In the rows, zero is written as 128.
Facts:
miplaplen {λ=motre, Θ=175, σ=nubrol}
dumil {λ=koskur}
skeplol {λ=skevas, Θ=231, σ=tridrelek}
klosovam {λ=todige, Θ=175}
flanem {Θ=121}
boplik {λ=tivir, Θ=175}
grubas {Θ=558}
saflik {λ=gisu, Θ=558}
skiklis {λ=potrak, Θ=121}
vazal {λ=nuklan, Θ=899}
drumime {λ=plepla, Θ=121, σ=zose}
padota {Θ=501, σ=netruvum}
todige {λ=medrubrik, Θ=121}
drural {Θ=121, σ=saflik}
brevul {Θ=899}
grezupum {Θ=558, σ=plavoskas}
fudon {λ=nuflur, Θ=121, σ=nezeros}
tagol {Θ=121, σ=loplaplal}
zigren {Θ=558, σ=tosku}
logri {Θ=175, σ=miplaplen}
tregota {Θ=48, σ=dremik}
kedro {Θ=175, σ=grezupum}
vesitris {λ=tralar}
limer {Θ=231}
vaplagro {σ=trenu}
nosu {λ=brimem, Θ=48}
papu {λ=nezeros, Θ=48}
sevin {λ=guge, Θ=121, σ=skekes}
pegrustu {Θ=48}
mesti {λ=siklas}
medrubrik {Θ=558, σ=skeplol}
nuflur {σ=suflo}
gisu {λ=vodi, Θ=48, σ=datra}
tosku {λ=lital, Θ=558}
dremik {λ=loplur, Θ=231, σ=droda}
truplos {λ=skotu, Θ=899, σ=breklom}
kluflan {Θ=899, σ=limer}
sotros {λ=skaplo, Θ=558}
dafi {λ=solukla, Θ=558, σ=nekin}
plosabris {λ=kleplo, Θ=899, σ=trifon}
duvi {Θ=558}
skotu {Θ=501}
stetra {λ=mibristo}
nezeros {λ=deka, Θ=121}
skoresta {λ=noka, Θ=121, σ=kluflan}
gragu {λ=dukeplo, Θ=48}
lital {Θ=231}
bredrun {σ=suzel}
stepe {λ=kluflan, Θ=501}
sisos {λ=loplaplal, Θ=231}
drisker {Θ=231, σ=briske}
brimem {λ=drisker, Θ=558, σ=trotribun}
plepla {Θ=231}
potrak {λ=skotri, Θ=121, σ=drisker}
mibristo {λ=dekla, Θ=121, σ=nuklan}
buskos {λ=limer, Θ=501}
klobul {Θ=899, σ=farun}
suzel {λ=klesak, σ=vaplagro}
zubro {λ=griklak, σ=ruvini}
suflo {λ=boplik, σ=dafi}
zunebram {λ=lisken, Θ=121, σ=tregota}
breklom {Θ=231, σ=gruben}
brizos {λ=papu, Θ=121, σ=todige}
flunes {λ=kopok, Θ=231}
lebe {λ=brulibrer, Θ=231}
derik {Θ=558, σ=bredrun}
vano {λ=truvor, Θ=121, σ=motre}
zose {λ=gidri}
zevosu {σ=tivir}
skalam {Θ=501}
briske {λ=tosku, σ=mumon}
brabar {λ=zevosu, Θ=121}
vodi {λ=skiplom, σ=derik}
tano {λ=brevul, Θ=48}
stuste {λ=griron, Θ=48, σ=flibru}
plavoskas {λ=mumon, Θ=48, σ=nosu}
grigus {λ=skiklis}
vubedil {λ=dafi, Θ=231}
fufori {λ=burin, Θ=899, σ=brimem}
skelolam {σ=guge}
kopok {λ=saflik, Θ=175, σ=kedro}
tivir {λ=binir, Θ=48}
satozos {Θ=501, σ=vodi}
loplaplal {λ=flibru, Θ=121, σ=drural}
nubrol {Θ=899}
dekla {λ=vesitris, Θ=175}
gruben {Θ=558, σ=flesi}
breskur {Θ=899, σ=padota}
klonu {λ=flesi, Θ=558}
deka {λ=plosabris, Θ=121, σ=lebe}
binir {λ=derik, σ=kosko}
gidri {λ=grigus, Θ=48}
nukim {Θ=48}
trotribun {λ=nekin, Θ=175, σ=tralar}
tralar {Θ=231}
noka {λ=buskos, Θ=231, σ=sotros}
trifon {Θ=121, σ=brizos}
nekin {σ=drumime}
netruvum {λ=klonu, Θ=899}
kufos {λ=stepe, Θ=48, σ=pegrustu}
flibru {λ=zunebram, Θ=48}
floklus {λ=nosu, Θ=558}
skiplom {λ=stuste}
pakle {λ=grezupum, Θ=48}
lofel {λ=tagol, Θ=501, σ=klobul}
brulibrer {Θ=899}
droda {Θ=175, σ=skiplom}
farun {λ=padota, Θ=175}
dukeplo {λ=skelolam}
datra {Θ=48, σ=keflos}
skekes {λ=netruvum, Θ=48}
truvas {Θ=121}
nesegas {Θ=48}
klesak {λ=razukli, Θ=558, σ=skevas}
sufe {λ=gragu, Θ=558, σ=vano}
keflos {λ=gapon, Θ=121}
mogren {λ=sevin, Θ=899}
ruvini {σ=zunebram}
flesi {λ=dedo, Θ=121, σ=grubas}
motre {λ=sisos}
griron {Θ=231}
nuklan {Θ=899, σ=kopok}
skevas {λ=tregota, Θ=501}
babrus {λ=tano, Θ=48}
mumon {λ=staskul}
koskur {λ=neste, Θ=501}
dedo {Θ=121, σ=skotri}
mevode {Θ=501}
skaplo {σ=mevode}
skotri {λ=fudon, Θ=501, σ=vazal}
lisken {Θ=501}
guge {λ=pakle, Θ=175, σ=gisu}
tridrelek {λ=dumil, Θ=558, σ=deka}
siklas {λ=truplos}
kosko {λ=dremik, σ=zevosu}
noflel {Θ=48, σ=medrubrik}
neste {Θ=899}
razukli {λ=bredrun}
vupen {Θ=121, σ=mibristo}
griklak {λ=plavoskas}

Known rows:
nezeros: [153 123 149 103 158 128 137 157 115 175 126  23 143 111 153 126 144 130
  89 105  48  97  36 117 131  63 149 141 159 110 100 195]
truvas: [152 158 120 135 147 124 134 149 126 154 143 120 141 131 107 111 158 110
  99 122  77 120  77 125 124 125 131 151 139 110  81 170]
kopok: [161 121 119 146 148 131 141 146 131 147 143  38 141 102  91 115 192 104
 122 121  70  97 125 102 128 144 148 160 141 112 116 138]
nuklan: [153 166 122 142 139 121 108 149 118 134 136 102 137 132 139 110 167 115
 112 125  90 117 104 131 129 129 153 141 108 107  86 148]
vesitris: [155 134 124 117 159 120  94 144 116 148 133 114 141 117 105 109 170 110
 106 120 114 116  82 114 128 152 132 134 131 110 120 144]
dekla: [150 131 125 105 166 117 102 140 120 151 143  70 145 118  69 108 189 114
 109 121  92 116  93 111 126 150 118 138 145 113 105 155]
sames: [150 151 133 133 146 123 118 150 124 143 135 143 132 123 137 107 166 113
 109 124  92 120  90 125 126 138 148 139 119 110 108 152]
brevul: [147 150 127 138 142 124 117 150 115 139 135 127 135 134 123 108 171 115
 114 126  87 119  83 128 127 130 149 146 111 110 101 153]
sufe: [156  99 136 115 140 118  93 159 129 161 130 164 139 114 125 109 145 108
 103 123 140 103  62 107 127 156 134 128 106 107 146 157]
griron: [163 163 110 141 151 131 139 144 135 162 137 172 135 115 130 118 124  97
  92 115  73 111  63 124 124 129 133 144 150 106  75 161]
tridrelek: [170 150 129 150 142 126 100 157 124 153 132 116 145 119 169 110 158 102
  92 118 165 119  94 104 134 161 142 147 140 115 154 133]
koskur: [147 125 122 128 159 125 104 134 111 138 128  98 143 118 105 108 173 114
 120 123  55 112  66 118 131 133 142 129 112 107 103 144]
griklak: [156 129 123 114 160 120  91 143 116 150 133 108 144 116 101 110 170 110
 106 120 115 116  80 111 129 154 130 132 132 111 122 144]
plavoskas: [174 168 128 129 154 129  98 131 105 164 116 185 143 100 114 110 136  86
  64 121 172 130 108  94 134 167 138 162 180 125 142 154]
zunebram: [146 142 130 159 136 123 127 148 138 153 134  77 174 112 135 112 148 115
  89 130  56 124  62 106 125 158 153 128 128 112  58 159]
brimem: [157 130 122 108 145 121  93 169 125 160 132 147 144 114 145 116 151 107
 101 120 147 126  68 108 126 153 151 129 126 107 137 146]
fufori: [143  98 130 121 143 120 104 146 119 148 131 124 141 124  93 106 165 116
 120 126  77 102  51 118 127 135 133 133  93 105 114 164]
noflel: [159 133 130 129 139 122 109 158 135 164 133 218 130 121 151 112 121 102
  93 119 133 107  51 122 123 148 130 134 119 106 121 164]
tivir: [180 163 112 143 157 125  86 150 120 162 133 137 147 120 157 114 139  94
  78 109 186 118  76 105 133 169 117 144 167 114 142 129]
noka: [159 113 115 115 161 125 112 135 133 173 132 157 148 109  97 114 119  99
  93 113  78  99  23 110 126 138 106 125 138 103  94 172]
brulibrer: [147 148 127 138 141 124 117 150 115 138 135 129 135 134 125 108 171 116
 114 126  85 120  83 129 127 129 150 146 111 109 101 154]

Rows:
No name comes twice in this set of rows, the named rows included.
[145 150 124 120 149 123 115 160 125 146 137 145 134 123 138 111 167 114
 114 123  89 128  74 127 122 134 155 132 120 106 103 154] -> ruvini
[166  88 117 126 132 128 119 160 140 170 128 188 132  96 116 123 120  93
 107 120 115  83  66 104 124 152 144 138 113 101 130 151] -> stuste
[166 138 106 131 156 131 127 140 132 169 132 140 147 104 110 120 123  94
  91 115  76 107  54 109 127 134 128 136 153 105  87 157] -> flunes
[157 130 123 110 143 121  96 169 126 160 131 148 144 114 148 116 151 107
 102 121 143 128  69 108 126 151 154 128 125 107 136 148] -> tosku
[165 171 129 138 134 119 100 161 130 147 135 146 134 121 176 113 146 107
  96 123 150 120 116 122 128 149 155 138 119 109 116 142] -> gruben
[149 104 123 114 150 120 118 143 128 164 139 111 148 122  72 110 153 110
 106 121  72 102  45 113 125 133 113 138 125 106  96 179] -> skoresta
[156 146 119 134 143 121 100 145 117 140 132  74 147 121 126 112 166 113
 111 124  91 114  96 117 133 134 150 135 110 106  96 145] -> vazal
[146 129 123 121 146 120 125 148 128 158 144 144 135 134  86 108 156 112
 106 121  76 105  54 128 120 129 114 145 126 107  83 180] -> dedo
[150 136 110 112 152 124 122 155 126 163 142 100 152 122  96 116 159 109
 104 120  73 126  55 115 123 125 135 137 142 106  85 169] -> vano
[138 145 132 150 148 127 122 140 118 131 129 132 139 125 133 104 171 119
 119 128  41 119  67 130 126 136 157 132 103 109  84 148] -> lisken
[146 134 107 108 155 128 110 135 131 140 133 116 157 122 118  95 167 103
 137 129  28 160  54 106 139  96 147 105  70  93 123 168] -> skotri
[139 120 129 113 154 122 123 155 132 153 140  79 154 109 101 110 183 119
 115 127  53 129  66 109 121 143 149 127 129 109  93 164] -> miplaplen
[155 138 119 127 150 124 127 145 125 160 140  97 150 122  94 112 157 108
  98 121  77 117  70 112 127 130 128 146 142 110  91 168] -> brabar
[152 123 141 126 134 119 106 163 131 154 133 194 127 125 144 108 147 109
 104 125 135 108  70 123 124 150 139 137 103 107 133 160] -> zigren

Now the same nodes, written a new way:
Known rows:
truplos: [136 115 125 125 123 124 123 126 108 134 128 131 128 134 113 147  95 138
 157 123 130 131 143 133 130 136 129 129 134 130 123 137 125 143 112 109]
vano: [142 121 134 122 132 146 126 107 122 126 127 126 122 126 138 130 116 130
 131 133 143  91 116 125 127 131 125 132 132 130 101 124 133 107 155 127]
medrubrik: [125 108 126 127 127 139 122 119 131 137 118 128 122 120 126 138 132 135
 122 129 117 111 131 137 122 151 113 123 141 127 119 122 125 139 119 135]
tivir: [122 139 126 119 131 107 130 152 130 117 130 132 135 132 122 127 176 122
 118 125 134 141 124 111 130 117 123 123 127 124 159 135 128 113 128 136]
ruvini: [130 124 129 137 125 129 127 121 124 136 130 125 125 127 122 129 105 132
 142 127 132 129 132 129 131 127 133 129 128 127 127 124 128 141 113 124]
sisos: [123 131 127 122 128 124 127 138 133 117 132 120 133 128 126 127 132 121
 139 126 125 120 124 124 141 125 118 116 115 123 149 132 130 135  63 138]
tralar: [114 148 126 121 130 109 133 142 142 123 133 134 135 130 135 124 148 121
 115 128 132 146 122 105 129 124 116 119 122 121 157 129 134 110 122 145]
logri: [108 138 129 152 123 143 132 121 148 147 126 107 119 116 113 102 103 131
 135 134 128 151 128 142 133 117 142 129 117 127 133 107 124 166  52 138]
skotri: [131 140 120 135 122 136 130 124 131 130 130 136 138 136 147 145 135 140
 121 131 139 210 136 158 121 110 136 126 142 141 137 139 119 132 151 122]
vazal: [137 129 125 114 134 113 127 138 100 120 126 136 137 141 118 137 157 123
 138 125 135 139 130 123 125 118 128 139 134 138 127 142 132 100 172 120]
flesi: [136 128 133 123 134 136 126 105 128 130 124 132 126 123 146 130 126 127
 124 133 135  98 116 117 125 134 119 131 131 127 104 123 137  97 170 137]
skalam: [128 132 124 120 127 125 126 135 120 127 125 131 132 133 123 134 120 127
 138 126 119 143 136 137 128 129 131 131 124 133 121 139 125 133 121 118]
lital: [119 138 127 127 125 121 131 138 145 122 136 130 131 128 137 126 120 125
 119 126 123 136 129 120 132 132 122 115 119 120 151 131 127 137  96 132]
plavoskas: [122 137 126 121 130 109 130 151 130 118 131 131 133 132 120 127 169 124
 122 125 134 139 126 113 131 118 124 122 127 124 158 134 128 118 119 134]
nosu: [122 139 126 120 131 107 131 153 130 117 131 133 135 133 122 126 177 123
 117 126 134 141 124 112 129 116 124 123 127 124 159 135 129 112 128 136]
brimem: [128 108 126 123 130 140 123 123 126 130 119 125 122 123 121 134 146 133
 123 130 123 107 127 138 122 144 116 126 141 131 118 125 124 131 125 132]
mesti: [134 126 129 132 130 131 127 128 121 124 131 123 128 131 125 123 131 123
 136 127 128 122 127 134 132 120 137 134 123 133 125 132 126 129 131 120]
briske: [132 130 129 129 131 126 129 129 118 127 130 125 129 132 121 123 140 125
 136 128 138 128 125 126 130 115 134 135 128 132 129 128 130 117 141 127]
staste: [130 128 128 135 128 126 128 124 128 129 130 128 129 127 132 125 125 124
 131 126 122 128 130 131 131 125 134 131 124 129 126 129 128 132 136 125]
noka: [123 129 129 126 121 131 130 138 137 125 138 120 125 131 119 130  96 135
 140 127 141 130 131 125 135 131 125 115 123 122 149 128 124 151  61 123]
derik: [124 110 126 126 129 135 122 119 131 136 117 129 124 119 127 137 140 133
 120 130 117 111 129 134 121 150 112 123 141 127 120 123 126 133 126 138]

Rows:
No name comes twice in this set of rows, the named rows included.
[134 100 128 123 128 151 121 125 120 127 122 117 118 126 112 135 134 137
 135 130 131  97 128 148 125 142 122 127 141 134 114 127 120 144 104 121] -> sufe
[132 131 124 158 116 141 129 106 149 143 136 132 132 124 159 143 106 144
 123 131 137 197 139 157 124 116 140 117 143 131 142 125 120 152 143 124] -> nuflur
[127 123 127 128 121 123 128 145 132 124 134 124 125 130 112 134 117 137
 137 124 135 131 135 127 135 128 130 116 128 120 152 131 120 156  69 119] -> noflel
[136 116 125 125 123 123 122 124 107 135 127 130 129 134 111 147  97 137
 160 123 129 129 143 132 132 136 127 128 133 130 123 137 126 143 107 112] -> plosabris
[124 135 127 135 128 116 129 121 130 137 127 134 131 125 133 127 128 126
 127 127 125 139 130 118 127 126 126 129 128 125 133 123 134 120 144 137] -> zevosu
[133 125 130 132 128 131 128 126 118 129 130 122 126 130 117 126 121 130
 143 127 139 124 128 130 132 119 136 133 128 132 127 127 127 131 119 121] -> kosko
[124 134 127 136 128 118 129 121 130 138 127 133 130 124 132 128 123 127
 130 127 125 139 131 119 128 127 127 129 128 125 132 123 133 123 140 136] -> nekin
[130 127 127 123 127 123 129 153 128 111 135 124 130 134 118 126 154 125
 127 124 130 126 128 130 135 119 132 122 123 127 150 139 120 138 100 119] -> babrus
[109 147 129 143 131 137 134 130 142 137 125 108 124 121 114  94 148 121
 125 135 134 153 118 135 131 103 142 137 116 134 136 111 127 137  90 144] -> trotribun
[140 117 134 128 128 147 124 100 128 135 127 126 120 121 139 135  91 135
 137 132 138  91 122 126 128 140 123 127 132 125 101 121 131 123 133 125] -> mibristo
[105 148 128 147 128 134 134 126 148 143 124 112 124 117 119  97 137 123
 122 134 127 158 122 133 130 110 140 133 117 130 136 108 128 142  86 147] -> kedro
[128 109 127 122 131 139 123 124 125 129 119 126 123 123 122 134 150 132
 121 130 124 109 126 137 121 143 116 127 141 131 118 126 124 129 131 133] -> dafi
[127 134 129 121 127 131 131 146 134 112 139 121 129 135 125 122 131 124
 127 127 136 125 124 129 135 121 128 122 118 128 148 135 124 133  93 122] -> vubedil

Now the same nodes, written a new way:
Known rows:
sevin: [150 105 125 123 117 179 135 123 126 131 162 147 128 120 111 198 117 137
 175 157 121 132 141 114  90 106 136 175 122 122 148 109 119 141]
potrak: [138  87 122 121 110 162 119 111  94 136  91 133 109 142 132 147 120 126
 199 172 163 123 141 125 122 122 154 132 140 155 160 115  94 129]
nezeros: [147 158 112 129 112 154 170 163 137 139  38 110 117 131 112 177 107 126
 111 157 166 133 145  67  83  92 122 144 140 140 162 127 134 116]
dedo: [150  99 136 149 129 111 132 111 124 144 201 143 101  95 121 139 114 123
 145 161 106 133 137 117 139 108 131 186 149 131 150 113 122 121]
brabar: [132 145 132 124 114 149 131 137 118 126 140 140 124 138 118 195 113 126
 158 148 128 131 136 103  92 112 129 127 138 115 141 111 127 130]
truvas: [135 137 144 149 125  87 132 124 117 134 186 141 104 113 126 147 110 114
 129 150 110 132 132 105 135 114 125 139 157 126 140 114 131 116]
klosovam: [135 147 142 128 110 159 130 141 129 134 104 148 131 150 115 222 131 131
 129 157 117 123 121 134 106  91 125 113 121 105 137 114 117 123]
farun: [126 177 144 131 112 142 135 137 125 155  97 151 131 164 114 209 126 123
 121 153 134 134 121 138 118  85 119 109 113 111 132 110 128 130]
plepla: [135 178 136 145 121  69  89 135 114 115 193 127 122  84 137 117 141 137
 120 140 141 145 139 103 178 123 110 148 149 137 143 112 126 130]
tralar: [133 203 146 136 128  39  83 146 114  88 205 131 126  95 141 152 132 132
 104 136 133 152 133  96 167 125 110  90 161 139 133  98 129 141]
tivir: [133 139 159 126 133 152 140 132 136 114 137 149 151 178 130 213  97 148
 118 155  94 123 111 107  53  95 127  61 136  83 126 107 124 145]
satozos: [139 115 130 158 139 117 130 101 122 150 227 127 109  98 141 104  95 140
 155 162 117 136 143  86 103 113 127 200 159  96 162 118 119 133]
koskur: [126 157 128 132 124 160 132 125 115 127 177 128 139 139 136 166  93 145
 168 147 134 134 141  71  54 117 127 143 141  82 150 115 125 146]
sotros: [142  89 142 127 116 165 119 132 147 106  63 130 144 158 118 108 154 171
 120 149 120 114 123 144 149  95 113 136 128 125 125 135 119 125]
plosabris: [150 123 113 126 126 166 133 141 149 169  66 116 129 121 119 136 120 162
 119 171 158 136 138  93  81  90 126 159 130 125 171 117 119 123]
brulibrer: [134 130 148 152 132  91 118 120 127 138 175 134 119 118 135 105 120 140
 115 152 111 130 125 109 143 109 118 136 154 115 138 121 126 119]
binir: [156  41 124 105 125 163 110 121 137 121 131 142 133 119 102  91 138 169
 173 145 126 132 142 125 131 124 134 161 133 176 132 111 135 135]
griklak: [144  77 133 103 122 146 112 133 130 108 123 142 140 135 106 104 134 160
 157 133 126 131 136 112 126 130 129 115 137 172 120 112 144 133]
suflo: [144  66 127 110 116 153 123 133 132  89 100 129 130 141 107  87 138 157
 161 133 131 124 143 114 144 125 124 144 146 169 120 126 141 129]
dumil: [139  78 131 103 121 143 108 135 130 112 108 137 134 138 107  98 134 160
 157 136 132 131 137 112 129 130 128 112 143 168 123 113 143 128]
grigus: [133  59 131 103 116 130  98 123 104 113  62 129 123 154 123  61 137 151
 178 146 162 123 136 120 153 143 144  79 153 198 130 117 123 122]

Rows:
No name comes twice in this set of rows, the named rows included.
[146  95 149 119 122 164 111 131 145 122  96 146 160 153 116 135 150 175
 118 147 112 120 114 140 129  99 118 107 112 130 121 119 124 133] -> klonu
[129 112 132 107 123 123 112 132 126 133  99 139 132 153 107  82 129 153
 149 132 150 142 137 118 139 123 122 107 138 173 119 108 153 132] -> briske
[126 121 132 122 107 141 121 123  87 125  85 133 116 158 136 160 117 117
 182 159 163 122 134 112 120 127 148  86 143 152 147 116 104 127] -> skiklis
[151  44 121 104 125 160 106 122 138 124 119 137 127 121 103  87 138 169
 173 147 131 132 143 126 130 123 134 159 139 172 136 112 133 130] -> zubro
[135 122 161 149 135  78 113 117 140 156 124 144 132 144 125  63 142 154
  81 148 115 132 111 147 188  94 107 112 134 145 120 120 137 118] -> derik
[133 168 144 115 121 125 128 147 118  93 161 148 133 146 120 238 104 123
 140 143 116 137 129  96  81 114 129  72 144 120 128  96 132 147] -> flesi
[132  80 157 114 131  64  73 134 115 167 165 138 122 106 125  33 142 124
 119 124  77 130 117  76 122 144 124  31 148 157 121 116 147  80] -> trenu
[131 196 137 141 122  66  84 134 115 112 199 123 121  87 136 113 143 134
 124 143 141 143 141 106 176 122 108 158 155 123 140 112 129 125] -> griron
[127 118 170 141 132  73  90 142 137 134 135 148 139 127 131 115 138 173
  71 151 104 110  98 130 159 130 120  51 159 125 120 116 135  97] -> grubas
[149 129 143 134 105 181 152 136 130 102 113 148 140 150 113 226 135 130
 134 151 109 115 125 134 121  88 121 149 112 111 128 126 118 135] -> guge
[145  62 139 136 127  87 122 121 131 100 140 128 106 116 116  33 135 144
 132 136 115 124 139 116 192 127 119 155 170 179 121 130 143 113] -> ruvini

